Below are the code and all the weights of a small trained network. Each question names an input and a target symbol and asks about switching units off, where a switched-off unit gives its printed mean instead of its output.

import numpy as np


def w(rows, s, z=0):
    codes = np.array(rows[::2]) - 128.0
    scale = np.full(codes.shape[1], s)
    scale[-1] = z or s
    return codes * scale


def softmax(a):
    e = np.exp(a - a.max(-1, keepdims=True))
    return e / e.sum(-1, keepdims=True)


def log_softmax(a):
    a = a - a.max(-1, keepdims=True)
    return a - np.log(np.exp(a).sum(-1, keepdims=True))


def net(x, mask):
    ids = ['αβδεζηθλμξπσφψω'.index(c) for c in x.split()]
    T = len(ids)
    res = E[ids] + P[:T]
    u = 0
    for l in range(2):
        r = res
        for j in range(3):
            rows = slice(4 * j, 4 * j + 4)
            q, k, v = (r @ M[l][rows].T for M in (Q, K, V))
            z = softmax(np.where(np.tri(T) > 0, q @ k.T / 4**0.5, -1e9)) @ v
            o = O[l][rows]
            res = res + np.where(mask[u + j], z, o[:, -1]) @ o[:, :-1]
        u += 3
    return log_softmax(res[-1] @ U[:, :-1].T + U[:, -1])


Q, K, V, O = {}, {}, {}, {}
E = w([
[172,157,68,167,125,208,193,80],'α',
[83,126,202,181,191,192,70,112],'β',
[17,170,128,190,137,66,102,199],'δ',
[132,110,65,140,131,155,188,132],'ε',
[97,61,63,51,132,183,90,143],'ζ',
[94,108,104,84,159,94,186,74],'η',
[158,189,60,110,213,65,84,110],'θ',
[74,98,80,185,157,103,204,143],'λ',
[132,131,231,64,92,41,91,90],'μ',
[72,97,132,104,65,50,184,151],'ξ',
[149,182,66,58,49,166,119,176],'π',
[130,82,103,124,119,104,153,143],'σ',
[196,158,192,206,107,94,141,128],'φ',
[117,216,83,180,71,166,66,151],'ψ',
[174,139,163,75,124,149,180,5],'ω',
],0.013)
P = w([
[130,93,94,212,61,68,146,2],'0',
[104,99,93,198,92,73,134,61],'1',
[72,125,110,167,119,107,145,100],'2',
[108,85,74,185,138,89,86,111],'3',
[88,107,89,155,149,112,94,144],'4',
[88,112,79,151,160,114,77,166],'5',
[80,130,84,137,178,131,88,197],'6',
[84,122,67,149,182,114,54,188],'7',
[75,147,103,130,156,129,99,179],'8',
],0.0044)
Q[0] = w([
[243,178,206,153,182,193,118,62],'L0H0',
[195,112,254,46,115,103,112,64],'L0H0',
[156,115,50,84,121,168,149,125],'L0H0',
[142,150,68,117,112,201,182,75],'L0H0',
[46,88,97,108,165,147,89,154],'L0H1',
[201,103,123,163,91,129,164,146],'L0H1',
[70,63,154,146,158,173,102,177],'L0H1',
[104,80,208,132,76,200,130,103],'L0H1',
[231,203,152,147,76,169,97,93],'L0H2',
[79,194,98,177,189,135,30,163],'L0H2',
[197,220,139,140,185,128,67,88],'L0H2',
[70,58,77,64,153,149,156,130],'L0H2',
],0.0081)
K[0] = w([
[151,91,154,179,164,101,226,26],'L0H0',
[129,76,227,94,116,20,173,6],'L0H0',
[149,121,33,73,102,167,134,119],'L0H0',
[192,171,43,92,112,236,169,60],'L0H0',
[96,134,152,81,222,203,29,156],'L0H1',
[140,81,65,181,20,112,178,105],'L0H1',
[54,76,193,174,181,200,77,117],'L0H1',
[78,74,231,131,59,204,154,111],'L0H1',
[255,198,206,135,38,181,60,77],'L0H2',
[132,196,67,134,192,95,31,171],'L0H2',
[219,196,134,111,157,94,48,84],'L0H2',
[32,35,15,72,168,105,194,64],'L0H2',
],0.0074)
V[0] = w([
[128,157,123,64,77,190,48,193],'L0H0',
[84,117,151,201,191,170,187,138],'L0H0',
[76,119,200,179,119,53,66,123],'L0H0',
[173,74,159,84,185,130,210,83],'L0H0',
[87,77,196,140,63,179,145,104],'L0H1',
[85,140,135,117,222,183,38,141],'L0H1',
[132,117,164,115,156,121,43,124],'L0H1',
[99,106,136,123,48,134,155,111],'L0H1',
[216,230,158,132,126,127,46,140],'L0H2',
[176,106,124,127,102,156,173,159],'L0H2',
[2,91,56,167,188,68,173,185],'L0H2',
[143,177,79,92,141,130,88,79],'L0H2',
],0.0067)
O[0] = w([
[130,152,115,66,72,135,96,176,54],'L0H0',
[188,103,68,221,188,123,134,152,171],'L0H0',
[134,78,178,116,184,39,132,167,160],'L0H0',
[194,106,134,142,112,175,173,4,114],'L0H0',
[115,72,125,150,78,105,131,112,131],'L0H1',
[119,74,118,93,204,118,2,143,112],'L0H1',
[93,89,142,93,175,149,86,121,107],'L0H1',
[128,119,164,134,64,78,163,126,133],'L0H1',
[155,192,174,127,136,161,82,129,49],'L0H2',
[193,66,128,126,108,134,152,134,111],'L0H2',
[65,115,85,145,156,51,118,103,253],'L0H2',
[131,155,110,59,165,172,46,122,102],'L0H2',
],0.006,0.0069)
Q[1] = w([
[62,94,97,244,114,55,175,216],'L1H0',
[131,134,115,61,66,154,118,120],'L1H0',
[180,80,91,145,170,84,121,139],'L1H0',
[243,169,178,71,101,178,113,131],'L1H0',
[68,139,34,144,138,184,147,136],'L1H1',
[3,118,16,137,160,76,231,175],'L1H1',
[222,161,132,88,82,245,66,132],'L1H1',
[92,54,92,158,165,112,38,88],'L1H1',
[159,124,51,221,182,107,142,197],'L1H2',
[4,19,11,106,128,67,127,126],'L1H2',
[161,68,160,105,162,98,151,118],'L1H2',
[24,52,62,115,173,63,183,105],'L1H2',
],0.0056)
K[1] = w([
[65,84,164,185,155,71,125,224],'L1H0',
[130,86,96,88,43,144,152,96],'L1H0',
[159,174,141,132,147,158,22,214],'L1H0',
[237,175,166,78,65,156,167,86],'L1H0',
[58,134,5,140,135,179,119,152],'L1H1',
[112,177,16,48,131,133,61,213],'L1H1',
[166,107,150,164,94,132,208,36],'L1H1',
[80,57,126,136,190,133,97,123],'L1H1',
[137,173,117,188,189,199,65,218],'L1H2',
[58,20,98,117,154,134,62,157],'L1H2',
[148,40,254,112,206,99,109,69],'L1H2',
[36,59,141,66,163,177,86,183],'L1H2',
],0.0056)
V[1] = w([
[109,103,77,111,109,147,229,38],'L1H0',
[52,134,174,174,122,35,134,112],'L1H0',
[144,187,130,85,75,162,91,156],'L1H0',
[136,92,134,65,123,116,95,170],'L1H0',
[149,147,36,122,160,201,60,134],'L1H1',
[101,124,103,82,54,128,126,172],'L1H1',
[84,7,129,145,188,48,196,108],'L1H1',
[137,52,112,169,3,166,222,130],'L1H1',
[133,164,197,175,203,102,172,9],'L1H2',
[60,232,182,191,122,39,110,125],'L1H2',
[197,167,149,187,181,127,164,132],'L1H2',
[154,127,199,96,217,240,3,98],'L1H2',
],0.0052)
O[1] = w([
[95,169,199,103,186,136,54,26,188],'L1H0',
[190,112,156,104,31,179,73,144,247],'L1H0',
[145,91,121,124,186,153,196,135,6],'L1H0',
[117,112,108,152,172,76,147,191,74],'L1H0',
[141,83,140,203,113,203,26,142,94],'L1H1',
[168,201,88,112,41,144,127,171,91],'L1H1',
[118,98,126,125,125,155,249,68,254],'L1H1',
[25,238,77,141,58,91,195,141,133],'L1H1',
[186,190,137,149,232,68,87,115,197],'L1H2',
[202,159,78,35,200,119,126,194,185],'L1H2',
[181,199,92,196,210,113,168,136,147],'L1H2',
[181,139,64,135,16,3,143,12,52],'L1H2',
],0.0046,0.0096)
U = w([
[124,134,220,34,129,77,124,108,115],'α',
[166,123,34,119,84,41,166,76,116],'β',
[194,69,85,62,141,172,221,160,138],'δ',
[158,160,30,181,104,253,151,93,164],'ε',
[82,77,136,141,36,190,129,87,183],'ζ',
[137,131,150,28,162,178,177,26,149],'η',
[139,36,232,179,164,183,87,104,165],'θ',
[51,126,114,204,192,174,178,132,3],'λ',
[144,192,44,67,196,118,98,103,73],'μ',
[79,141,176,74,106,89,177,129,103],'ξ',
[84,234,85,114,80,136,75,151,208],'π',
[129,124,142,114,116,151,155,116,134],'σ',
[126,137,134,118,122,140,136,116,83],'φ',
[72,149,143,136,147,72,90,209,86],'ψ',
[195,193,187,213,113,95,148,172,175],'ω',
],0.006,0.0042)

Each question gives the input, a string of symbols that net reads in full, and the target symbol t.
The units are the heads (4 rows each of Q, K, V and O). Each row of codes is followed by its name. A weight is (code - 128) times the scale printed after its matrix; where a second scale follows, it is the last column's (O and U).
mask holds one flag per head, layer by layer. A switched-off head (its flag False) gives its mean, the last column of its rows in O, instead of its output. The means were averaged over made-up inputs and are rounded, as every weight is.
A unit's drop is (log p(t) with every unit on - log p(t) with that unit switched off) / (log p(t) with every unit on - log p(t) with every unit switched off).
The circuit of an input: a set's keep is (log p(t) with only the set's units on - log p(t) with every unit switched off) / (log p(t) with every unit on - log p(t) with every unit switched off). Starting from all 6 units, units are removed one at a time, each time the one whose removal leaves the highest keep (on an exact tie, the one counted first), for as long as the keep stays at least 0.8.
units of the circuit, in order: the units of the circuit, biggest drop first
most important unit: the unit with the biggest drop
heads that matter: for each layer, one digit per head in row order, 1 if its drop is at least 0.15 and else 0, layers parted by /
drop when u is switched off: that unit's drop, to one decimal
input λ η λ ω ξ ψ, target π: heads that matter -> 100 / 000
input ψ λ φ λ η ψ ζ ξ ε, target ζ: most important unit -> L1H2
input ξ β λ θ ε, target θ: heads that matter -> 011 / 010
input η δ λ φ α φ ε, target δ: heads that matter -> 101 / 111
input φ β π η ω λ λ, target π: heads that matter -> 100 / 010
input φ φ α φ λ θ π, target π: units of the circuit, in order -> (L0H0, L1H1)
input λ λ β λ λ ζ, target ζ: units of the circuit, in order -> (L1H2, L0H0, L0H1)
input η β ε ε ω ε, target β: units of the circuit, in order -> (L1H2, L0H1)
input η ψ β λ α λ η θ λ, target θ: heads that matter -> 011 / 010
input μ δ η φ η, target δ: heads that matter -> 100 / 111
input λ φ θ δ λ, target δ: units of the circuit, in order -> (L0H0, L1H0, L1H2, L1H1)
input φ π θ β μ ξ σ, target β: heads that matter -> 011 / 101
input μ η ψ ξ, target ψ: units of the circuit, in order -> (L1H1, L0H0, L0H2)
input β ω λ ε, target β: heads that matter -> 011 / 001
input η β θ ξ, target θ: heads that matter -> 001 / 010
input ξ σ λ λ φ ψ λ λ δ, target ψ: heads that matter -> 100 / 000
input ε ω φ ζ, target ζ: units of the circuit, in order -> (L1H2, L0H0)
input δ ε φ η, target δ: units of the circuit, in order -> (L0H0, L1H2, L1H0, L1H1)
input ξ α ξ β λ σ λ λ λ, target β: units of the circuit, in order -> (L1H2, L0H1, L0H2)
input ε φ φ θ η, target θ: units of the circuit, in order -> (L1H1, L0H1)
input λ η π π λ λ λ η, target π: units of the circuit, in order -> (L1H1, L0H0)
input η ξ η λ β ω ξ, target β: heads that matter -> 010 / 001
input ω β α σ, target β: units of the circuit, in order -> (L1H2, L0H1)
input λ ξ λ ζ η, target ζ: heads that matter -> 100 / 001
input λ δ δ λ α ψ λ λ, target ψ: units of the circuit, in order -> (L0H0, L0H2, L1H1)
input δ ψ λ ξ ε φ λ λ ξ, target ψ: heads that matter -> 101 / 011
input φ δ λ λ φ λ ξ, target δ: drop when L1H2 is switched off -> 0.4
